Below are the code and all the weights of a small trained network. Each question names an input and a class and asks about switching units off, where a switched-off unit gives its printed mean instead of its output.

import numpy as np


def w(rows, s, z=0):
    codes = np.array(rows[::2]) - 128.0
    scale = np.full(codes.shape[1], s)
    scale[-1] = z or s
    return codes * scale


def norm(h):
    return h / np.sqrt((h * h).mean(-1, keepdims=True) + 1e-5)


def f(y):
    return np.maximum(y, 0)


def log_softmax(a):
    a = a - a.max(-1, keepdims=True)
    return a - np.log(np.exp(a).sum(-1, keepdims=True))


def net(x, mask):
    res = np.array(x, float).reshape(1, 7) / 4 @ E
    u = 0
    for l in range(2):
        y = f(norm(res) @ A[l][:, :-1].T + A[l][:, -1])
        res = res + np.where(mask[u : u + 10], y, B[l][:, -1]) @ B[l][:, :-1]
        u += 10
    return log_softmax(norm(res)[-1] @ U[:, :-1].T + U[:, -1])


A, B = {}, {}
E = w([
[74,27,20],'x0',
[124,124,141],'x1',
[127,127,131],'x2',
[116,115,155],'x3',
[2,178,171],'x4',
[197,245,203],'x5',
[106,106,177],'x6',
],0.0061)
A[0] = w([
[249,124,139,61],'0.n1',
[92,90,108,78],'0.n2',
[49,200,124,193],'0.n3',
[122,179,140,107],'0.n4',
[154,71,122,13],'0.n5',
[134,89,170,147],'0.n6',
[238,110,149,254],'0.n7',
[220,140,81,119],'0.n8',
[177,72,94,61],'0.n9',
[91,109,83,40],'0.n10',
],0.011,0.0047)
B[0] = w([
[195,156,184,198],'0.n1',
[100,142,182,158],'0.n2',
[93,111,2,218],'0.n3',
[143,130,51,164],'0.n4',
[102,83,55,139],'0.n5',
[196,118,74,150],'0.n6',
[83,45,132,254],'0.n7',
[103,82,177,197],'0.n8',
[145,63,164,166],'0.n9',
[73,34,198,150],'0.n10',
],0.006,0.0074)
A[1] = w([
[10,148,166,43],'1.n1',
[135,88,153,43],'1.n2',
[67,176,120,230],'1.n3',
[131,128,92,118],'1.n4',
[182,141,65,78],'1.n5',
[193,93,123,225],'1.n6',
[138,169,159,201],'1.n7',
[31,138,93,252],'1.n8',
[110,82,208,72],'1.n9',
[97,204,120,42],'1.n10',
],0.014,0.0041)
B[1] = w([
[103,147,45,182],'1.n1',
[135,134,92,152],'1.n2',
[152,196,30,202],'1.n3',
[120,64,152,146],'1.n4',
[149,129,79,138],'1.n5',
[144,116,192,205],'1.n6',
[113,146,218,163],'1.n7',
[154,163,166,254],'1.n8',
[224,129,64,171],'1.n9',
[178,254,159,159],'1.n10',
],0.0091,0.0094)
U = w([
[207,72,173,193],'0',
[118,189,58,173],'1',
[201,151,253,3],'2',
[150,226,165,129],'3',
[102,31,129,140],'4',
[24,105,66,67],'5',
],0.023,0.0046)

Each question gives the input, the list of numbers given to net, and the class t.
The units are the neurons (one row each of A and B). Each row of codes is followed by its name. A weight is (code - 128) times the scale printed after its matrix; where a second scale follows, it is the last column's (A, B and U).
mask holds one flag per neuron, layer by layer. A switched-off neuron (its flag False) gives its mean, the last column of its row in B, instead of its output. The means were averaged over made-up inputs and are rounded, as every weight is.
A unit's drop is (log p(t) with every unit on - log p(t) with that unit switched off) / (log p(t) with every unit on - log p(t) with every unit switched off).
The circuit of an input: a set's keep is (log p(t) with only the set's units on - log p(t) with every unit switched off) / (log p(t) with every unit on - log p(t) with every unit switched off). Starting from the 12 units with the biggest drops (on a tie, the unit counted first), units are removed one at a time, each time the one whose removal leaves the highest keep (on an exact tie, the one counted first), for as long as the keep stays at least 0.8.
circuit, biggest first: the units of the circuit, biggest drop first
top k neurons: the k neurons with the biggest drops, biggest first
k most important neurons of layer l: the k neurons of layer l with the biggest drops, biggest first
drop of u: that unit's drop, to one decimal
input [-8,2,-8,5,8,-3,6], class 1: circuit, biggest first -> 1.n1; 0.n3
input [1,-1,5,0,2,5,1], class 1: circuit, biggest first -> 0.n3; 1.n6
input [0,-4,6,-7,-3,-3,-6], class 0: circuit, biggest first -> 0.n3; 1.n1
input [7,3,2,-5,0,2,-3], class 0: circuit, biggest first -> 0.n3; 1.n3
input [7,-6,6,7,2,2,2], class 1: circuit, biggest first -> 0.n7
input [-2,3,-4,7,0,-8,4], class 0: circuit, biggest first -> 0.n3; 1.n9
input [1,-5,5,-5,-4,0,4], class 4: 4 most important neurons of layer 1 -> 1.n8; 1.n10; 1.n3; 1.n7
input [-7,4,1,-5,4,0,0], class 1: circuit, biggest first -> 0.n3; 1.n1
input [4,-2,-6,6,2,8,4], class 1: top 4 neurons -> 1.n3; 0.n1; 0.n3; 1.n6
input [-6,-2,-2,-1,-2,-3,6], class 0: top 3 neurons -> 0.n7; 1.n9; 1.n8
input [2,8,-4,6,0,4,6], class 0: top 2 neurons -> 0.n6; 1.n3
input [8,0,-6,7,0,2,4], class 0: top 3 neurons -> 0.n3; 1.n9; 0.n7
input [-2,-3,-6,-8,-5,2,-7], class 2: top 3 neurons -> 0.n1; 0.n3; 1.n6
input [3,-5,-6,4,0,6,0], class 0: 3 most important neurons of layer 1 -> 1.n8; 1.n10; 1.n7
input [-5,-3,-6,2,6,-2,6], class 1: top neuron -> 1.n1
input [7,4,4,-6,6,1,7], class 1: 2 most important neurons of layer 1 -> 1.n3; 1.n8
input [1,-5,-4,-7,-4,-5,-7], class 4: drop of 1.n8 -> 0.1
input [3,2,5,7,8,6,-3], class 1: drop of 0.n3 -> 0.2
input [-2,-8,6,3,4,-5,0], class 1: drop of 0.n7 -> 0.3
